Here is a tiny trained network, its code and every weight. The questions are about switching its units off for an input and a target symbol, where a switched-off unit gives its printed mean instead of its output.

import numpy as np


def w(rows, s, z=0):
    codes = np.array(rows[::2]) - 128.0
    scale = np.full(codes.shape[1], s)
    scale[-1] = z or s
    return codes * scale


def norm(h):
    return h / np.sqrt((h * h).mean(-1, keepdims=True) + 1e-5)


def f(y):
    return y / 2 * (1 + np.tanh(0.7978845608 * (y + 0.044715 * y**3)))


def softmax(a):
    e = np.exp(a - a.max(-1, keepdims=True))
    return e / e.sum(-1, keepdims=True)


def log_softmax(a):
    a = a - a.max(-1, keepdims=True)
    return a - np.log(np.exp(a).sum(-1, keepdims=True))


def net(x, mask):
    ids = ['ΣΦβγζηξω'.index(c) for c in x.split()]
    T = len(ids)
    res = E[ids] + P[:T]
    r = norm(res)
    for j in range(2):
        rows = slice(2 * j, 2 * j + 2)
        q, k, v = (r @ M[0][rows].T for M in (Q, K, V))
        z = softmax(np.where(np.tri(T) > 0, q @ k.T / 2**0.5, -1e9)) @ v
        o = O[0][rows]
        res = res + np.where(mask[j], z, o[:, -1]) @ o[:, :-1]
    y = f(norm(res) @ A[0][:, :-1].T + A[0][:, -1])
    res = res + np.where(mask[2:6], y, B[0][:, -1]) @ B[0][:, :-1]
    return log_softmax(norm(res)[-1] @ U[:, :-1].T + U[:, -1])


Q, K, V, O, A, B = {}, {}, {}, {}, {}, {}
E = w([
[158,113,136,121],'Σ',
[24,148,150,56],'Φ',
[174,104,115,69],'β',
[142,103,136,94],'γ',
[102,89,137,76],'ζ',
[176,170,146,112],'η',
[84,3,177,219],'ξ',
[103,109,120,47],'ω',
],0.013)
P = w([
[160,140,181,148],'0',
[180,10,70,189],'1',
[148,254,129,96],'2',
[157,87,156,89],'3',
[167,108,76,100],'4',
[134,245,131,110],'5',
[152,87,154,105],'6',
[120,100,65,78],'7',
[94,225,154,182],'8',
[150,96,153,119],'9',
[63,76,72,107],'10',
[137,242,135,119],'11',
[145,91,153,115],'12',
[47,85,71,110],'13',
],0.014)
Q[0] = w([
[141,35,2,150],'H1',
[114,157,97,91],'H1',
[70,198,130,142],'H2',
[144,52,148,246],'H2',
],0.017)
K[0] = w([
[109,71,2,174],'H1',
[107,125,99,105],'H1',
[204,131,176,163],'H2',
[90,122,64,191],'H2',
],0.021)
V[0] = w([
[173,128,122,1],'H1',
[179,242,79,85],'H1',
[87,141,140,99],'H2',
[132,141,37,73],'H2',
],0.012)
O[0] = w([
[184,252,113,143,254],'H1',
[140,183,191,154,63],'H1',
[156,111,161,125,153],'H2',
[230,166,121,65,125],'H2',
],0.011,0.0073)
A[0] = w([
[174,12,163,116,78],'N1',
[144,231,7,123,252],'N2',
[37,226,174,70,9],'N3',
[66,51,75,36,48],'N4',
],0.011,0.0025)
B[0] = w([
[192,102,6,137,162],'N1',
[50,48,98,110,254],'N2',
[212,77,149,161,190],'N3',
[85,152,210,173,206],'N4',
],0.014,0.0096)
U = w([
[34,129,168,106,46],'Σ',
[208,101,212,134,90],'Φ',
[74,254,29,145,34],'β',
[123,165,159,148,50],'γ',
[119,168,180,121,47],'ζ',
[173,195,146,129,177],'η',
[117,77,51,165,73],'ξ',
[120,97,159,42,252],'ω',
],0.0095,0.0027)

Each question gives the input, a string of symbols that net reads in full, and the target symbol t.
The units are the heads (2 rows each of Q, K, V and O) and the neurons (one row each of A and B). Each row of codes is followed by its name. A weight is (code - 128) times the scale printed after its matrix; where a second scale follows, it is the last column's (O, A, B and U).
mask holds one flag per unit, heads first, then neurons. A switched-off unit (its flag False) gives its mean, the last column of its rows in O or B, instead of its output. The means were averaged over made-up inputs and are rounded, as every weight is.
A unit's drop is (log p(t) with every unit on - log p(t) with that unit switched off) / (log p(t) with every unit on - log p(t) with every unit switched off).
The circuit of an input: a set's keep is (log p(t) with only the set's units on - log p(t) with every unit switched off) / (log p(t) with every unit on - log p(t) with every unit switched off). Starting from all 6 units, units are removed one at a time, each time the one whose removal leaves the highest keep (on an exact tie, the one counted first), for as long as the keep stays at least 0.8.
units of the circuit, in order: the units of the circuit, biggest drop first
unit that matters most: the unit with the biggest drop
top k neurons: the k neurons with the biggest drops, biggest first
heads that matter: for each layer, one digit per head in row order, 1 if its drop is at least 0.15 and else 0, layers parted by /
input ζ γ ω ω γ ζ η ω ζ Φ Φ Φ, target ξ: units of the circuit, in order => [N2; N3]
input γ γ ζ γ ω ω Φ ω, target Σ: heads that matter => 00
input γ ω Φ, target ξ: top 3 neurons => [N3; N4; N2]
input γ Φ ω Φ, target Φ: heads that matter => 10
input ζ β γ Φ ζ Φ ω Σ β, target ξ: unit that matters most => N4
input Φ γ ζ, target ω: top 3 neurons => [N2; N4; N1]
input ζ Σ ω Φ ω γ, target ξ: top 3 neurons => [N3; N4; N2]
input Φ ω ζ ω Φ ω, target ω: heads that matter => 00
input η ξ β, target Φ: heads that matter => 11
input ω ω Φ ζ ω, target Σ: units of the circuit, in order => [N4; N3; H1]
input Φ Φ ω ω η β, target ω: heads that matter => 00
input ω Φ ω Σ ω ω η, target η: heads that matter => 10
input ζ β ζ, target ξ: top 3 neurons => [N3; N4; N2]
input Φ η ζ Φ ζ γ, target ω: units of the circuit, in order => [N2; H2]
input ζ ζ ω β ω ζ Σ Φ ζ, target ξ: heads that matter => 00
input ω ζ η ξ Σ ζ η β ω β β γ ξ β, target Σ: top neuron => [N4]
input Φ γ ξ β, target ξ: units of the circuit, in order => [N1; H2]
input ζ ω γ, target ξ: units of the circuit, in order => [H2; N4]
input ω η ζ β β ξ β γ ζ, target β: heads that matter => 10
input Φ ζ ζ Σ ζ γ, target ω: units of the circuit, in order => [N2]
